Here is a tiny trained network, its code and every weight. The questions are about switching its units off for an input and a target symbol, where a switched-off unit gives its printed mean instead of its output.

import numpy as np


def w(rows, s, z=0):
    codes = np.array(rows[::2]) - 128.0
    scale = np.full(codes.shape[1], s)
    scale[-1] = z or s
    return codes * scale


def f(y):
    return np.maximum(y, 0)


def softmax(a):
    e = np.exp(a - a.max(-1, keepdims=True))
    return e / e.sum(-1, keepdims=True)


def log_softmax(a):
    a = a - a.max(-1, keepdims=True)
    return a - np.log(np.exp(a).sum(-1, keepdims=True))


def net(x, mask):
    ids = ['αβγζηθλμξπστφψω'.index(c) for c in x.split()]
    T = len(ids)
    res = E[ids] + P[:T]
    u = 0
    for l in range(3):
        q, k, v = (res @ M[l].T for M in (Q, K, V))
        z = softmax(np.where(np.tri(T) > 0, q @ k.T / 2**0.5, -1e9)) @ v
        res = res + np.where(mask[u], z, O[l][:, -1]) @ O[l][:, :-1]
        u += 1
        y = f(res @ A[l][:, :-1].T + A[l][:, -1])
        res = res + np.where(mask[u : u + 4], y, B[l][:, -1]) @ B[l][:, :-1]
        u += 4
    return log_softmax(res[-1] @ U[:, :-1].T + U[:, -1])


Q, K, V, O, A, B = {}, {}, {}, {}, {}, {}
E = w([
[123,177,170,170,94,162,117,172,175,194,142,161],'α',
[124,134,169,198,104,126,123,147,137,151,161,158],'β',
[136,136,198,158,98,193,118,132,156,126,124,171],'γ',
[109,129,116,48,133,92,166,104,188,146,157,109],'ζ',
[131,140,195,136,106,197,127,145,205,184,201,156],'η',
[177,76,84,109,142,98,141,102,162,99,157,95],'θ',
[154,46,82,88,163,141,94,160,111,131,119,161],'λ',
[168,124,75,24,145,111,128,153,160,139,135,157],'μ',
[73,80,168,157,112,212,132,124,179,118,180,146],'ξ',
[77,95,166,174,90,148,156,117,166,105,185,128],'π',
[128,170,88,124,177,78,243,134,157,132,79,178],'σ',
[100,74,73,130,52,127,213,104,167,134,32,152],'τ',
[61,150,82,102,194,132,77,119,148,115,70,88],'φ',
[153,183,74,157,194,162,145,93,182,36,62,94],'ψ',
[130,185,5,118,95,186,144,173,169,149,98,60],'ω',
],0.013)
P = w([
[177,126,216,69,107,138,107,74,49,141,202,164],'0',
[168,85,102,145,136,100,80,92,189,134,148,204],'1',
[159,99,104,137,152,128,117,123,191,131,133,183],'2',
[144,96,81,130,166,137,119,154,192,116,112,135],'3',
[135,107,84,128,175,154,143,193,206,109,98,105],'4',
[117,113,74,115,191,174,156,234,206,111,90,75],'5',
[95,123,56,112,209,185,150,254,217,95,98,42],'6',
],0.0084)
Q[0] = w([
[82,164,253,196,80,201,85,166,68,116,199,111],'0.h0',
[84,119,249,166,117,214,116,210,150,152,164,146],'0.h0',
],0.037)
K[0] = w([
[147,85,247,114,125,140,31,118,78,229,253,220],'0.h0',
[87,107,90,44,30,80,62,96,21,171,165,86],'0.h0',
],0.028)
V[0] = w([
[50,60,100,140,129,5,119,150,162,204,186,105],'0.h0',
[103,142,155,123,169,117,163,114,94,96,122,159],'0.h0',
],0.012)
O[0] = w([
[76,68,120,136,197,78,106,154,55,253,171,75,4],'0.h0',
[114,185,164,123,168,130,139,128,129,92,118,134,81],'0.h0',
],0.0058,0.0028)
A[0] = w([
[151,159,165,108,81,116,182,114,69,155,115,100,102],'0.n0',
[197,146,159,123,107,102,114,139,2,131,104,156,4],'0.n1',
[133,172,153,199,90,106,113,112,17,119,93,89,11],'0.n2',
[164,73,159,161,86,138,146,71,18,91,118,109,55],'0.n3',
],0.022,0.0035)
B[0] = w([
[73,201,106,36,93,65,173,83,206,207,90,143,216],'0.n0',
[253,121,123,205,183,127,79,137,87,147,70,233,192],'0.n1',
[183,255,100,91,131,97,113,146,67,109,98,157,128],'0.n2',
[107,101,120,167,70,18,3,116,189,69,161,113,246],'0.n3',
],0.0076,0.0013)
Q[1] = w([
[104,163,113,136,117,119,73,76,77,110,89,103],'1.h0',
[104,159,253,222,102,182,103,195,133,143,227,136],'1.h0',
],0.033)
K[1] = w([
[165,135,57,158,65,126,133,131,157,200,141,148],'1.h0',
[153,91,218,125,96,61,128,33,86,134,160,254],'1.h0',
],0.034)
V[1] = w([
[92,54,185,114,168,67,129,112,112,27,142,127],'1.h0',
[38,187,146,188,135,175,10,104,147,112,52,100],'1.h0',
],0.014)
O[1] = w([
[118,79,253,76,175,72,149,168,149,75,90,137,86],'1.h0',
[193,25,107,148,113,113,200,66,53,168,110,167,254],'1.h0',
],0.0063,0.0031)
A[1] = w([
[104,171,189,131,160,166,118,105,4,122,122,99,64],'1.n0',
[99,131,188,115,135,126,147,133,117,128,130,129,46],'1.n1',
[55,166,186,178,110,171,100,124,109,151,125,111,1],'1.n2',
[121,120,172,167,115,151,136,169,64,137,130,96,78],'1.n3',
],0.023,0.0054)
B[1] = w([
[205,69,216,131,191,131,66,45,139,251,130,187,139],'1.n0',
[123,228,97,173,185,197,157,39,107,173,163,118,253],'1.n1',
[223,2,173,196,157,68,143,17,139,127,177,135,245],'1.n2',
[105,85,147,178,149,92,135,74,155,142,106,154,144],'1.n3',
],0.0077,0.0054)
Q[2] = w([
[182,89,11,42,169,81,63,106,179,100,76,136],'2.h0',
[142,75,253,236,84,208,108,102,218,142,188,204],'2.h0',
],0.035)
K[2] = w([
[122,147,22,154,109,175,249,167,154,131,44,121],'2.h0',
[176,255,169,29,73,93,64,22,93,137,193,175],'2.h0',
],0.032)
V[2] = w([
[138,54,160,69,158,254,60,97,133,122,175,135],'2.h0',
[243,162,104,129,180,86,75,180,94,108,132,168],'2.h0',
],0.016)
O[2] = w([
[202,116,49,65,79,45,184,227,153,93,227,181,234],'2.h0',
[63,144,48,2,173,149,36,71,89,51,31,85,254],'2.h0',
],0.0042,0.0059)
A[2] = w([
[108,128,160,81,109,97,190,189,74,95,151,183,49],'2.n0',
[82,124,77,90,90,129,92,158,50,121,122,99,47],'2.n1',
[116,119,226,226,69,195,63,197,125,131,142,111,112],'2.n2',
[103,145,251,184,102,184,149,169,7,164,121,104,3],'2.n3',
],0.015,0.0066)
B[2] = w([
[103,180,144,196,119,166,96,170,71,140,21,2,254],'2.n0',
[121,112,223,126,74,119,170,172,69,152,249,183,192],'2.n1',
[118,138,164,79,108,140,39,168,126,168,68,207,231],'2.n2',
[211,170,63,17,92,74,119,69,154,151,172,40,177],'2.n3',
],0.0076,0.009)
U = w([
[164,133,147,85,65,136,89,96,122,144,114,88,18],'α',
[138,110,156,186,138,168,48,110,101,140,118,119,1],'β',
[90,125,166,137,76,168,110,83,35,139,120,135,55],'γ',
[111,168,172,102,136,74,176,67,149,185,188,102,98],'ζ',
[161,180,229,217,144,151,168,126,85,105,158,120,147],'η',
[128,122,148,121,162,37,56,111,168,43,156,49,110],'θ',
[156,64,172,169,162,104,71,204,95,111,183,188,93],'λ',
[106,201,121,44,129,146,127,172,135,89,191,152,139],'μ',
[100,152,83,69,93,98,101,217,156,90,140,66,190],'ξ',
[166,123,124,126,100,123,150,179,204,71,211,163,127],'π',
[49,236,124,113,253,143,120,116,114,128,82,137,106],'σ',
[56,154,179,122,43,123,144,176,185,164,52,227,179],'τ',
[138,1,87,92,216,59,191,107,36,224,89,141,219],'φ',
[152,127,144,101,55,156,198,63,121,14,38,197,138],'ψ',
[132,178,21,200,109,186,101,68,75,157,165,146,128],'ω',
],0.0052,0.0068)

Each question gives the input, a string of symbols that net reads in full, and the target symbol t.
The units are the heads (2 rows each of Q, K, V and O) and the neurons (one row each of A and B). Each row of codes is followed by its name. A weight is (code - 128) times the scale printed after its matrix; where a second scale follows, it is the last column's (O, A, B and U).
mask holds one flag per unit, layer by layer, with each layer's heads first. A switched-off unit (its flag False) gives its mean, the last column of its rows in O or B, instead of its output. The means were averaged over made-up inputs and are rounded, as every weight is.
A unit's drop is (log p(t) with every unit on - log p(t) with that unit switched off) / (log p(t) with every unit on - log p(t) with every unit switched off).
The circuit of an input: a set's keep is (log p(t) with only the set's units on - log p(t) with every unit switched off) / (log p(t) with every unit on - log p(t) with every unit switched off). Starting from the 12 units with the biggest drops (on a tie, the unit counted first), units are removed one at a time, each time the one whose removal leaves the highest keep (on an exact tie, the one counted first), for as long as the keep stays at least 0.8.
circuit, biggest first: the units of the circuit, biggest drop first
unit that matters most: the unit with the biggest drop
k most important neurons: the k neurons with the biggest drops, biggest first
top k neurons in layer l: the k neurons of layer l with the biggest drops, biggest first
drop of u: that unit's drop, to one decimal
input η ξ φ φ ξ, target π: circuit, biggest first	[1.h0; 2.h0; 1.n2]
input σ φ φ σ π ζ, target σ: circuit, biggest first	[2.h0; 1.h0]
input π α ξ β θ μ ξ, target ζ: 2 most important neurons	[0.n3; 1.n1]
input ζ ψ ξ α, target λ: 2 most important neurons	[1.n2; 0.n0]
input μ μ π, target θ: 2 most important neurons	[1.n2; 0.n1]
input ξ η ξ ξ μ ψ θ, target ψ: circuit, biggest first	[0.h0; 1.h0]
input ξ φ α π ω φ, target ω: unit that matters most	1.h0
input λ μ ζ ξ ξ, target μ: top 2 neurons in layer 0	[0.n1; 0.n3]
input α α φ ξ ξ, target ω: circuit, biggest first	[1.h0; 0.n0]
input ζ φ γ, target λ: 3 most important neurons	[1.n2; 0.n0; 2.n2]
input ξ ξ ξ τ, target τ: circuit, biggest first	[2.h0; 1.h0; 2.n2; 1.n2]
input β λ ξ ξ μ, target ξ: top 2 neurons in layer 1	[1.n1; 1.n2]
input ξ φ π, target η: 3 most important neurons	[2.n0; 0.n3; 1.n1]
input β μ θ φ ξ ψ ξ, target γ: 2 most important neurons	[2.n1; 0.n1]
input η ξ α θ φ ζ α, target π: unit that matters most	1.h0
input φ η ξ φ θ γ, target ξ: 2 most important neurons	[1.n0; 2.n0]
input β φ ξ η η, target γ: 3 most important neurons	[2.n1; 0.n1; 0.n3]
input ψ ξ ζ π ω ξ ξ, target φ: circuit, biggest first	[0.h0; 1.h0]
input ξ η λ φ ξ α, target η: 3 most important neurons	[0.n3; 2.n0; 1.n1]
input φ μ μ ψ ζ ξ, target ξ: unit that matters most	2.h0
input μ ξ π ζ τ σ, target τ: 3 most important neurons	[2.n2; 1.n1; 1.n2]
input ξ ξ μ β, target η: 3 most important neurons	[0.n3; 2.n0; 1.n1]
input π α η, target ζ: 3 most important neurons	[0.n3; 1.n1; 2.n3]
input φ ξ ζ, target φ: drop of 1.h0	0.5
input η μ η, target π: drop of 2.n2	0.0
input β θ β μ ξ θ λ, target ξ: top 2 neurons in layer 2	[2.n0; 2.n1]
